Below are the code and all the weights of a small trained network. Each question names an input and a class and asks about switching units off, where a switched-off unit gives its printed mean instead of its output.

import numpy as np


def w(rows, s, z=0):
    codes = np.array(rows[::2]) - 128.0
    scale = np.full(codes.shape[1], s)
    scale[-1] = z or s
    return codes * scale


def norm(h):
    return h / np.sqrt((h * h).mean(-1, keepdims=True) + 1e-5)


def f(y):
    return y / 2 * (1 + np.tanh(0.7978845608 * (y + 0.044715 * y**3)))


def log_softmax(a):
    a = a - a.max(-1, keepdims=True)
    return a - np.log(np.exp(a).sum(-1, keepdims=True))


def net(x, mask):
    res = np.array(x, float).reshape(1, 3) / 4 @ E
    u = 0
    for l in range(2):
        y = f(norm(res) @ A[l][:, :-1].T + A[l][:, -1])
        res = res + np.where(mask[u : u + 10], y, B[l][:, -1]) @ B[l][:, :-1]
        u += 10
    return log_softmax(norm(res)[-1] @ U[:, :-1].T + U[:, -1])


A, B = {}, {}
E = w([
[180,138,96,98,114,163,165,165,30,80],'x0',
[126,99,97,250,120,151,154,72,100,150],'x1',
[199,88,52,99,147,124,92,98,168,66],'x2',
],0.011)
A[0] = w([
[105,148,154,91,128,129,135,143,124,131,88],'L0N0',
[158,128,127,87,128,137,141,144,40,100,43],'L0N1',
[125,134,154,134,89,126,137,116,107,107,52],'L0N2',
[165,117,45,117,121,119,115,95,223,97,69],'L0N3',
[133,117,120,252,121,129,133,102,125,124,117],'L0N4',
[175,114,40,101,131,126,111,108,149,97,62],'L0N5',
[157,132,61,188,132,129,127,96,149,101,92],'L0N6',
[135,144,118,103,135,129,136,136,37,108,27],'L0N7',
[149,126,83,193,121,141,137,123,13,112,2],'L0N8',
[96,139,158,142,135,128,124,123,180,142,94],'L0N9',
],0.017,0.0047)
B[0] = w([
[152,62,158,135,87,152,87,101,174,152,169],'L0N0',
[96,138,44,121,102,129,92,168,129,135,220],'L0N1',
[157,165,122,141,143,183,134,131,116,157,132],'L0N2',
[83,125,192,132,184,148,95,172,53,192,241],'L0N3',
[82,174,54,87,168,168,135,106,170,164,245],'L0N4',
[182,166,73,81,128,126,143,79,208,65,238],'L0N5',
[131,37,108,188,70,100,121,153,114,144,213],'L0N6',
[101,92,103,140,147,181,157,124,142,228,195],'L0N7',
[183,140,250,127,147,94,135,116,102,81,230],'L0N8',
[200,113,115,107,93,121,118,83,173,80,184],'L0N9',
],0.02,0.013)
A[1] = w([
[60,77,118,189,129,99,121,141,97,134,72],'L1N0',
[186,136,153,169,165,137,166,114,40,69,146],'L1N1',
[196,51,163,176,55,66,135,92,134,38,87],'L1N2',
[84,147,99,139,62,115,118,139,112,163,79],'L1N3',
[81,205,115,143,88,118,174,93,155,101,108],'L1N4',
[126,152,60,121,115,87,134,154,119,44,170],'L1N5',
[122,124,252,101,150,90,96,151,88,74,83],'L1N6',
[106,169,227,153,144,96,190,153,73,103,4],'L1N7',
[86,160,112,107,77,126,148,98,166,106,134],'L1N8',
[106,77,131,168,46,135,138,189,81,152,24],'L1N9',
],0.021,0.0036)
B[1] = w([
[120,103,127,133,126,120,105,109,87,164,158],'L1N0',
[120,106,185,145,94,129,133,71,151,110,189],'L1N1',
[219,87,141,173,78,73,105,35,144,119,250],'L1N2',
[192,148,184,134,123,141,147,135,78,128,165],'L1N3',
[115,180,94,152,142,89,151,175,158,100,167],'L1N4',
[98,138,105,66,62,141,97,114,69,115,174],'L1N5',
[99,136,183,113,173,106,142,218,157,72,192],'L1N6',
[43,69,124,84,97,255,161,95,98,125,161],'L1N7',
[111,154,144,159,145,71,146,115,75,77,189],'L1N8',
[177,173,106,180,125,103,172,185,178,136,165],'L1N9',
],0.029,0.012)
U = w([
[204,73,176,163,76,73,102,37,151,104,252],'0',
[213,155,116,164,84,162,163,222,130,210,145],'1',
[116,113,205,84,203,102,88,228,152,101,84],'2',
[142,165,35,25,79,135,76,146,69,112,37],'3',
[70,225,60,166,179,77,174,95,142,98,126],'4',
[56,116,199,139,112,237,221,96,137,114,33],'5',
[101,70,86,166,190,130,77,105,78,247,79],'6',
],0.016,0.0028)

Each question gives the input, the list of numbers given to net, and the class t.
The units are the neurons (one row each of A and B). Each row of codes is followed by its name. A weight is (code - 128) times the scale printed after its matrix; where a second scale follows, it is the last column's (A, B and U).
mask holds one flag per neuron, layer by layer. A switched-off neuron (its flag False) gives its mean, the last column of its row in B, instead of its output. The means were averaged over made-up inputs and are rounded, as every weight is.
A unit's drop is (log p(t) with every unit on - log p(t) with that unit switched off) / (log p(t) with every unit on - log p(t) with every unit switched off).
The circuit of an input: a set's keep is (log p(t) with only the set's units on - log p(t) with every unit switched off) / (log p(t) with every unit on - log p(t) with every unit switched off). Starting from the 12 units with the biggest drops (on a tie, the unit counted first), units are removed one at a time, each time the one whose removal leaves the highest keep (on an exact tie, the one counted first), for as long as the keep stays at least 0.8.
units of the circuit, in order: the units of the circuit, biggest drop first
k most important neurons: the k neurons with the biggest drops, biggest first
top k neurons in layer l: the k neurons of layer l with the biggest drops, biggest first
drop when u is switched off: that unit's drop, to one decimal
input [-3,1,3], class 6: units of the circuit, in order -> [L0N3]
input [1,8,-5], class 5: units of the circuit, in order -> [L0N8; L1N7]
input [0,2,4], class 6: 2 most important neurons -> [L0N3; L0N6]
input [0,3,-7], class 4: top 2 neurons in layer 0 -> [L0N4; L0N3]
input [2,-8,-3], class 1: 2 most important neurons -> [L0N5; L0N8]
input [3,0,-5], class 1: top 2 neurons in layer 0 -> [L0N7; L0N1]
input [-1,7,5], class 6: units of the circuit, in order -> [L0N4; L0N3]
input [-4,1,-7], class 4: 2 most important neurons -> [L0N6; L0N8]
input [1,-6,7], class 3: 2 most important neurons -> [L0N5; L0N8]
input [1,1,-8], class 5: top 2 neurons in layer 0 -> [L0N6; L0N5]
input [1,0,6], class 3: 4 most important neurons -> [L0N8; L0N5; L0N3; L0N7]
input [0,1,4], class 6: top 4 neurons in layer 0 -> [L0N8; L0N3; L0N6; L0N5]
input [6,-1,1], class 3: top 3 neurons in layer 0 -> [L0N1; L0N3; L0N6]
input [-3,6,-3], class 4: units of the circuit, in order -> [L0N4]
input [-1,7,0], class 4: 3 most important neurons -> [L0N4; L0N3; L0N7]
input [-4,6,2], class 6: 2 most important neurons -> [L0N4; L0N6]
input [-5,-3,1], class 2: 3 most important neurons -> [L0N3; L0N6; L0N5]
input [0,-4,4], class 2: 3 most important neurons -> [L0N3; L0N4; L0N1]
input [-4,8,3], class 6: top 2 neurons in layer 0 -> [L0N4; L0N6]
input [8,-2,-6], class 1: most important neuron -> [L0N1]
input [5,0,-3], class 1: 2 most important neurons -> [L0N1; L0N7]
input [-3,1,6], class 6: drop when L0N6 is switched off -> 0.5
input [-4,3,4], class 6: drop when L0N3 is switched off -> 0.3
input [-6,7,-5], class 4: drop when L0N9 is switched off -> 0.0
input [2,2,-4], class 5: drop when L0N8 is switched off -> 0.4
